Below is a small trained network, with its code and all its weights. Each question gives an input and a target symbol and asks what happens when units are switched off, that is, made to give their printed mean instead of their output.

import numpy as np


def w(rows, s, z=0):
    codes = np.array(rows[::2]) - 128.0
    scale = np.full(codes.shape[1], s)
    scale[-1] = z or s
    return codes * scale


def norm(h):
    return h / np.sqrt((h * h).mean(-1, keepdims=True) + 1e-5)


def f(y):
    return y / 2 * (1 + np.tanh(0.7978845608 * (y + 0.044715 * y**3)))


def softmax(a):
    e = np.exp(a - a.max(-1, keepdims=True))
    return e / e.sum(-1, keepdims=True)


def log_softmax(a):
    a = a - a.max(-1, keepdims=True)
    return a - np.log(np.exp(a).sum(-1, keepdims=True))


def net(x, mask):
    ids = ['ΛΣπτφω'.index(c) for c in x.split()]
    T = len(ids)
    res = E[ids] + P[:T]
    u = 0
    for l in range(2):
        q, k, v = (norm(res) @ M[l].T for M in (Q, K, V))
        z = softmax(np.where(np.tri(T) > 0, q @ k.T / 3**0.5, -1e9)) @ v
        res = res + np.where(mask[u], z, O[l][:, -1]) @ O[l][:, :-1]
        u += 1
        y = f(norm(res) @ A[l][:, :-1].T + A[l][:, -1])
        res = res + np.where(mask[u : u + 4], y, B[l][:, -1]) @ B[l][:, :-1]
        u += 4
    return log_softmax(norm(res)[-1] @ U[:, :-1].T + U[:, -1])


Q, K, V, O, A, B = {}, {}, {}, {}, {}, {}
E = w([
[145,124,135,60],'Λ',
[153,129,144,55],'Σ',
[136,254,133,188],'π',
[189,150,163,61],'τ',
[137,137,137,70],'φ',
[220,101,103,215],'ω',
],0.0094)
P = w([
[129,154,205,167],'0',
[73,104,184,114],'1',
[163,141,219,76],'2',
[42,19,112,121],'3',
[213,167,208,63],'4',
[77,47,40,121],'5',
[236,179,171,74],'6',
[133,95,36,109],'7',
[185,255,180,124],'8',
[246,149,75,104],'9',
],0.012)
Q[0] = w([
[13,65,90,130],'0.h1',
[161,156,250,175],'0.h1',
[204,177,61,89],'0.h1',
],0.011)
K[0] = w([
[52,83,188,148],'0.h1',
[184,167,188,132],'0.h1',
[150,100,4,99],'0.h1',
],0.013)
V[0] = w([
[170,63,95,76],'0.h1',
[210,31,103,206],'0.h1',
[254,120,170,92],'0.h1',
],0.009)
O[0] = w([
[5,166,158,86,165],'0.h1',
[93,12,185,188,86],'0.h1',
[1,67,94,144,255],'0.h1',
],0.0097,0.0057)
A[0] = w([
[137,120,82,66,10],'0.n1',
[150,159,146,168,125],'0.n2',
[231,108,106,110,2],'0.n3',
[140,113,251,116,151],'0.n4',
],0.016,0.0044)
B[0] = w([
[175,154,165,147,254],'0.n1',
[2,74,236,85,158],'0.n2',
[144,85,21,91,185],'0.n3',
[70,149,187,82,218],'0.n4',
],0.01,0.0028)
Q[1] = w([
[11,193,172,113],'1.h1',
[37,97,71,91],'1.h1',
[223,77,160,153],'1.h1',
],0.012)
K[1] = w([
[73,2,142,138],'1.h1',
[108,103,112,58],'1.h1',
[155,210,194,162],'1.h1',
],0.01)
V[1] = w([
[74,93,152,61],'1.h1',
[146,66,3,140],'1.h1',
[67,147,68,177],'1.h1',
],0.004)
O[1] = w([
[134,213,149,48,251],'1.h1',
[94,41,254,81,62],'1.h1',
[178,51,110,149,119],'1.h1',
],0.0045,0.0031)
A[1] = w([
[78,37,252,161,138],'1.n1',
[71,152,173,174,3],'1.n2',
[58,111,99,133,70],'1.n3',
[112,74,85,169,63],'1.n4',
],0.018,0.0046)
B[1] = w([
[155,2,184,177,255],'1.n1',
[170,157,190,87,179],'1.n2',
[86,108,37,172,194],'1.n3',
[130,192,174,70,155],'1.n4',
],0.018,0.0047)
U = w([
[90,136,187,82,88],'Λ',
[89,152,109,71,35],'Σ',
[250,88,40,143,153],'π',
[39,82,29,148,65],'τ',
[232,176,158,139,116],'φ',
[161,37,147,170,253],'ω',
],0.013,0.0047)

Each question gives the input, a string of symbols that net reads in full, and the target symbol t.
The units are the heads (3 rows each of Q, K, V and O) and the neurons (one row each of A and B). Each row of codes is followed by its name. A weight is (code - 128) times the scale printed after its matrix; where a second scale follows, it is the last column's (O, A, B and U).
mask holds one flag per unit, layer by layer, with each layer's heads first. A switched-off unit (its flag False) gives its mean, the last column of its rows in O or B, instead of its output. The means were averaged over made-up inputs and are rounded, as every weight is.
A unit's drop is (log p(t) with every unit on - log p(t) with that unit switched off) / (log p(t) with every unit on - log p(t) with every unit switched off).
The circuit of an input: a set's keep is (log p(t) with only the set's units on - log p(t) with every unit switched off) / (log p(t) with every unit on - log p(t) with every unit switched off). Starting from all 10 units, units are removed one at a time, each time the one whose removal leaves the highest keep (on an exact tie, the one counted first), for as long as the keep stays at least 0.8.
circuit, biggest first: the units of the circuit, biggest drop first
unit that matters most: the unit with the biggest drop
top k neurons: the k neurons with the biggest drops, biggest first
top k neurons in layer l: the k neurons of layer l with the biggest drops, biggest first
input Σ τ Σ τ τ τ τ φ Σ, target Σ: unit that matters most	0.h1
input ω π π π Λ ω τ, target ω: top 2 neurons in layer 1	[1.n1; 1.n4]
input Λ ω Σ Σ τ τ ω ω, target τ: top 4 neurons	[1.n3; 0.n2; 0.n4; 1.n4]
input Λ φ φ τ ω φ τ τ, target φ: top 2 neurons in layer 1	[1.n3; 1.n1]
input π Σ τ τ Σ Λ π φ, target Λ: top 4 neurons	[0.n1; 1.n3; 1.n1; 0.n3]
input Λ φ π Λ Σ φ π Σ, target φ: top 2 neurons	[0.n1; 1.n3]
input τ π τ τ π Λ ω τ, target Λ: top 4 neurons	[1.n3; 0.n1; 1.n1; 0.n3]
input Σ Σ Λ π τ τ φ Σ ω, target ω: circuit, biggest first	[0.n2; 1.n1]
input τ Σ τ φ τ Λ φ Λ τ ω, target Λ: circuit, biggest first	[1.n4; 0.h1]
input Σ τ ω Λ π, target ω: circuit, biggest first	[0.n2; 1.n1; 0.h1]
input Λ ω τ π τ ω Σ, target ω: circuit, biggest first	[0.h1; 1.n1]
input φ ω τ τ τ τ π Λ π Λ, target Λ: top 3 neurons	[1.n3; 0.n1; 1.n1]
input π π φ π Λ, target Σ: top 2 neurons	[1.n1; 1.n2]
input ω φ π φ π τ, target φ: unit that matters most	0.h1
input Σ Σ φ φ Σ Λ π τ ω ω, target τ: top 3 neurons	[1.n3; 0.n1; 1.n2]
input τ τ Σ Λ Λ π, target Λ: circuit, biggest first	[0.h1; 0.n2]
input τ τ π Σ Λ Λ, target Σ: circuit, biggest first	[1.n1; 0.h1]
input π τ τ Σ φ Σ Λ ω, target Σ: top 2 neurons in layer 0	[0.n2; 0.n4]
input π φ Λ π, target φ: top 4 neurons	[1.n3; 1.n1; 0.n4; 0.n2]
input π π τ π φ Σ φ ω π π, target ω: circuit, biggest first	[0.h1]
